Here is a tiny trained network, its code and every weight. The questions are about switching its units off for an input and a class, where a switched-off unit gives its printed mean instead of its output.

import numpy as np


def w(rows, s, z=0):
    codes = np.array(rows[::2]) - 128.0
    scale = np.full(codes.shape[1], s)
    scale[-1] = z or s
    return codes * scale


def f(y):
    return y / 2 * (1 + np.tanh(0.7978845608 * (y + 0.044715 * y**3)))


def log_softmax(a):
    a = a - a.max(-1, keepdims=True)
    return a - np.log(np.exp(a).sum(-1, keepdims=True))


def net(x, mask):
    res = np.array(x, float).reshape(1, 6) / 4 @ E
    y = f(res @ A[0][:, :-1].T + A[0][:, -1])
    res = res + np.where(mask, y, B[0][:, -1]) @ B[0][:, :-1]
    return log_softmax(res[-1] @ U[:, :-1].T + U[:, -1])


A, B = {}, {}
E = w([
[55,28,181,176,138,92,189,26,185,127,153,121],'x0',
[134,124,119,132,126,163,111,116,136,121,151,105],'x1',
[180,77,167,99,173,187,188,178,187,232,113,71],'x2',
[83,113,85,201,129,150,90,84,118,221,45,117],'x3',
[10,145,144,65,38,120,136,148,83,160,139,75],'x4',
[105,71,187,148,89,221,76,203,180,144,125,211],'x5',
],0.012)
A[0] = w([
[98,94,152,127,76,182,116,184,140,104,175,216,63],'n0',
[174,144,157,73,135,88,157,128,152,101,222,172,51],'n1',
[77,136,137,78,92,119,144,142,101,164,133,103,56],'n2',
[88,104,132,168,139,152,142,164,142,99,113,125,59],'n3',
[107,101,140,171,148,113,151,89,170,126,168,120,111],'n4',
[142,104,175,63,123,118,204,191,154,22,194,145,57],'n5',
[153,123,156,108,142,123,138,141,163,137,100,61,75],'n6',
[117,110,81,187,114,119,110,105,103,195,71,133,60],'n7',
[171,103,143,83,101,129,183,143,121,92,160,159,39],'n8',
[86,128,99,153,113,168,95,94,131,179,67,138,19],'n9',
[206,157,113,137,152,109,92,131,138,162,136,185,110],'n10',
[215,118,95,225,215,143,175,118,146,74,121,174,139],'n11',
[70,146,104,105,139,144,119,140,150,142,164,111,62],'n12',
[53,137,108,147,127,100,94,145,103,72,151,167,68],'n13',
[151,110,173,84,152,141,161,149,131,176,125,110,95],'n14',
[74,155,53,230,104,137,135,139,112,141,111,148,85],'n15',
[86,61,185,156,121,139,153,102,155,118,163,154,138],'n16',
[144,160,96,94,103,169,95,145,101,147,77,128,139],'n17',
[72,81,204,132,160,128,149,54,164,104,137,114,121],'n18',
[185,179,116,139,123,134,87,171,128,140,131,113,151],'n19',
[117,115,144,43,167,125,183,191,194,203,115,90,98],'n20',
[138,122,119,136,153,107,64,89,121,68,110,178,86],'n21',
[54,147,128,76,47,161,152,129,120,131,134,95,73],'n22',
[143,101,110,186,160,143,100,111,83,186,40,129,104],'n23',
[137,177,100,118,115,125,113,161,93,121,103,170,101],'n24',
[124,118,201,186,106,89,183,69,180,131,137,145,107],'n25',
[126,168,140,114,115,114,124,114,143,65,164,145,87],'n26',
[134,185,73,115,160,129,123,244,129,138,136,113,132],'n27',
[79,157,118,151,91,145,137,118,88,100,149,155,32],'n28',
[96,151,121,154,89,101,55,80,106,90,162,185,108],'n29',
[180,185,100,134,111,170,91,173,89,145,59,105,117],'n30',
[172,171,75,113,168,50,198,70,75,117,145,14,57],'n31',
[107,78,173,134,106,150,68,195,155,138,110,194,1],'n32',
[85,113,170,83,27,147,117,162,123,146,104,133,93],'n33',
[171,149,163,92,126,165,148,136,121,197,131,92,59],'n34',
[179,180,165,76,116,150,119,177,104,84,109,120,71],'n35',
[116,38,189,171,153,83,184,74,130,41,85,54,141],'n36',
[48,164,135,78,44,126,158,147,89,176,153,74,129],'n37',
[185,76,177,92,212,189,166,118,125,219,132,105,59],'n38',
[142,102,92,114,167,77,78,179,90,134,138,86,35],'n39',
[173,82,173,146,154,145,70,126,157,88,66,177,76],'n40',
],0.011,0.0027)
B[0] = w([
[62,155,75,202,172,137,109,172,91,155,125,137,205],'n0',
[161,161,95,157,92,150,143,69,160,183,159,91,197],'n1',
[152,132,127,129,157,118,141,92,159,79,123,156,175],'n2',
[126,112,134,146,136,140,133,161,140,126,136,105,146],'n3',
[107,128,167,107,119,90,110,148,145,134,115,120,171],'n4',
[181,148,98,167,101,154,161,70,118,181,194,41,224],'n5',
[103,108,112,102,118,161,136,126,104,128,120,163,159],'n6',
[167,152,108,155,108,118,169,90,141,195,174,68,181],'n7',
[147,163,116,167,87,111,147,79,111,136,164,114,172],'n8',
[141,138,133,164,120,131,151,84,120,178,141,86,174],'n9',
[158,111,134,138,122,108,99,143,168,91,154,178,185],'n10',
[186,164,112,87,184,129,139,90,190,55,118,211,238],'n11',
[137,138,135,120,151,130,130,119,148,110,149,140,145],'n12',
[111,106,127,102,87,163,178,104,106,102,83,140,179],'n13',
[99,92,127,114,101,179,172,121,105,135,97,159,175],'n14',
[168,150,111,141,78,165,166,108,116,159,139,123,175],'n15',
[95,102,159,117,96,79,87,165,134,134,155,123,190],'n16',
[122,110,163,114,102,109,88,145,147,146,155,105,178],'n17',
[123,102,174,112,112,79,91,147,138,123,124,97,191],'n18',
[117,122,171,104,126,120,75,137,145,110,146,112,184],'n19',
[107,85,115,84,108,180,166,103,91,107,82,139,203],'n20',
[105,115,128,62,142,150,144,94,113,117,94,152,182],'n21',
[161,178,113,87,170,124,132,97,170,100,133,163,190],'n22',
[144,174,113,129,98,153,170,77,157,175,179,65,189],'n23',
[114,108,155,109,95,95,105,142,116,118,131,121,176],'n24',
[137,112,159,89,107,125,69,155,146,124,149,115,185],'n25',
[120,103,100,125,106,153,180,111,106,156,94,108,174],'n26',
[107,99,160,111,91,95,78,146,137,112,131,109,199],'n27',
[130,95,127,98,143,145,153,115,114,102,101,125,161],'n28',
[107,51,120,60,104,198,146,139,78,116,59,138,197],'n29',
[126,128,170,112,90,83,89,147,107,98,157,96,201],'n30',
[51,148,91,220,202,139,122,244,98,141,109,134,252],'n31',
[83,138,108,173,179,110,114,191,107,160,101,126,202],'n32',
[153,167,100,151,176,123,123,142,170,88,114,138,189],'n33',
[109,95,125,105,127,131,130,111,86,118,96,150,174],'n34',
[146,106,164,129,101,103,111,142,137,154,152,85,194],'n35',
[114,120,173,128,95,96,81,164,129,126,132,114,200],'n36',
[179,146,120,121,180,80,140,110,205,76,159,193,215],'n37',
[109,101,106,99,126,133,142,95,85,114,92,151,211],'n38',
[119,115,133,140,114,137,108,164,139,136,122,136,155],'n39',
[150,159,104,156,178,137,157,169,153,117,115,164,191],'n40',
],0.011,0.022)
U = w([
[113,118,220,91,66,78,33,156,160,103,167,84,206],'0',
[169,181,103,106,211,121,130,86,255,43,142,189,153],'1',
[96,92,108,57,89,206,166,85,43,97,67,137,139],'2',
[154,177,98,186,74,159,160,54,149,183,201,36,129],'3',
[66,164,80,242,222,141,96,220,103,127,120,119,2],'4',
],0.01,0.00085)

Each question gives the input, the list of numbers given to net, and the class t.
The units are the neurons (one row each of A and B). Each row of codes is followed by its name. A weight is (code - 128) times the scale printed after its matrix; where a second scale follows, it is the last column's (A, B and U).
mask holds one flag per neuron, in row order. A switched-off neuron (its flag False) gives its mean, the last column of its row in B, instead of its output. The means were averaged over made-up inputs and are rounded, as every weight is.
A unit's drop is (log p(t) with every unit on - log p(t) with that unit switched off) / (log p(t) with every unit on - log p(t) with every unit switched off).
The circuit of an input: a set's keep is (log p(t) with only the set's units on - log p(t) with every unit switched off) / (log p(t) with every unit on - log p(t) with every unit switched off). Starting from the 12 units with the biggest drops (on a tie, the unit counted first), units are removed one at a time, each time the one whose removal leaves the highest keep (on an exact tie, the one counted first), for as long as the keep stays at least 0.8.
units of the circuit, in order: the units of the circuit, biggest drop first
unit that matters most: the unit with the biggest drop
top k neurons: the k neurons with the biggest drops, biggest first
drop when u is switched off: that unit's drop, to one decimal
input [4,2,2,2,5,2], class 1: unit that matters most -> n37
input [-6,-8,1,7,1,2], class 3: top 2 neurons -> n23, n7
input [-3,4,0,-4,4,3], class 1: top 3 neurons -> n31, n37, n33
input [7,-4,6,-4,3,8], class 4: top 3 neurons -> n0, n32, n33
input [6,7,4,0,6,-3], class 0: top 3 neurons -> n11, n36, n18
input [-4,3,4,8,7,4], class 3: top 4 neurons -> n9, n11, n7, n23
input [6,-4,0,-5,7,-8], class 4: top 2 neurons -> n31, n11
input [2,-4,-3,-6,3,6], class 3: top 4 neurons -> n5, n31, n1, n8
input [8,0,-7,7,5,0], class 0: top 2 neurons -> n18, n36
input [-2,6,4,4,0,-1], class 2: top 3 neurons -> n5, n1, n38
input [-6,-5,3,-3,5,7], class 4: top 3 neurons -> n0, n32, n33
input [-6,-8,-6,4,8,-7], class 1: top 2 neurons -> n37, n22
input [8,-5,-5,-2,-6,8], class 0: top 2 neurons -> n31, n25
input [5,8,-4,4,4,7], class 4: unit that matters most -> n0
input [6,-5,4,-6,8,2], class 1: top 2 neurons -> n37, n22
input [-5,6,7,2,6,-3], class 2: top 3 neurons -> n20, n11, n34
input [8,2,-8,7,-2,-5], class 0: top 2 neurons -> n36, n18
input [1,-5,-5,-6,7,-2], class 1: drop when n37 is switched off -> 1.4
input [3,7,-4,-8,-1,7], class 3: drop when n5 is switched off -> 1.1
input [0,7,6,-7,-2,-3], class 3: drop when n8 is switched off -> 0.5
input [-2,-1,-6,2,2,4], class 2: drop when n17 is switched off -> 0.0
input [-7,8,-2,4,-6,-5], class 0: units of the circuit, in order -> n30
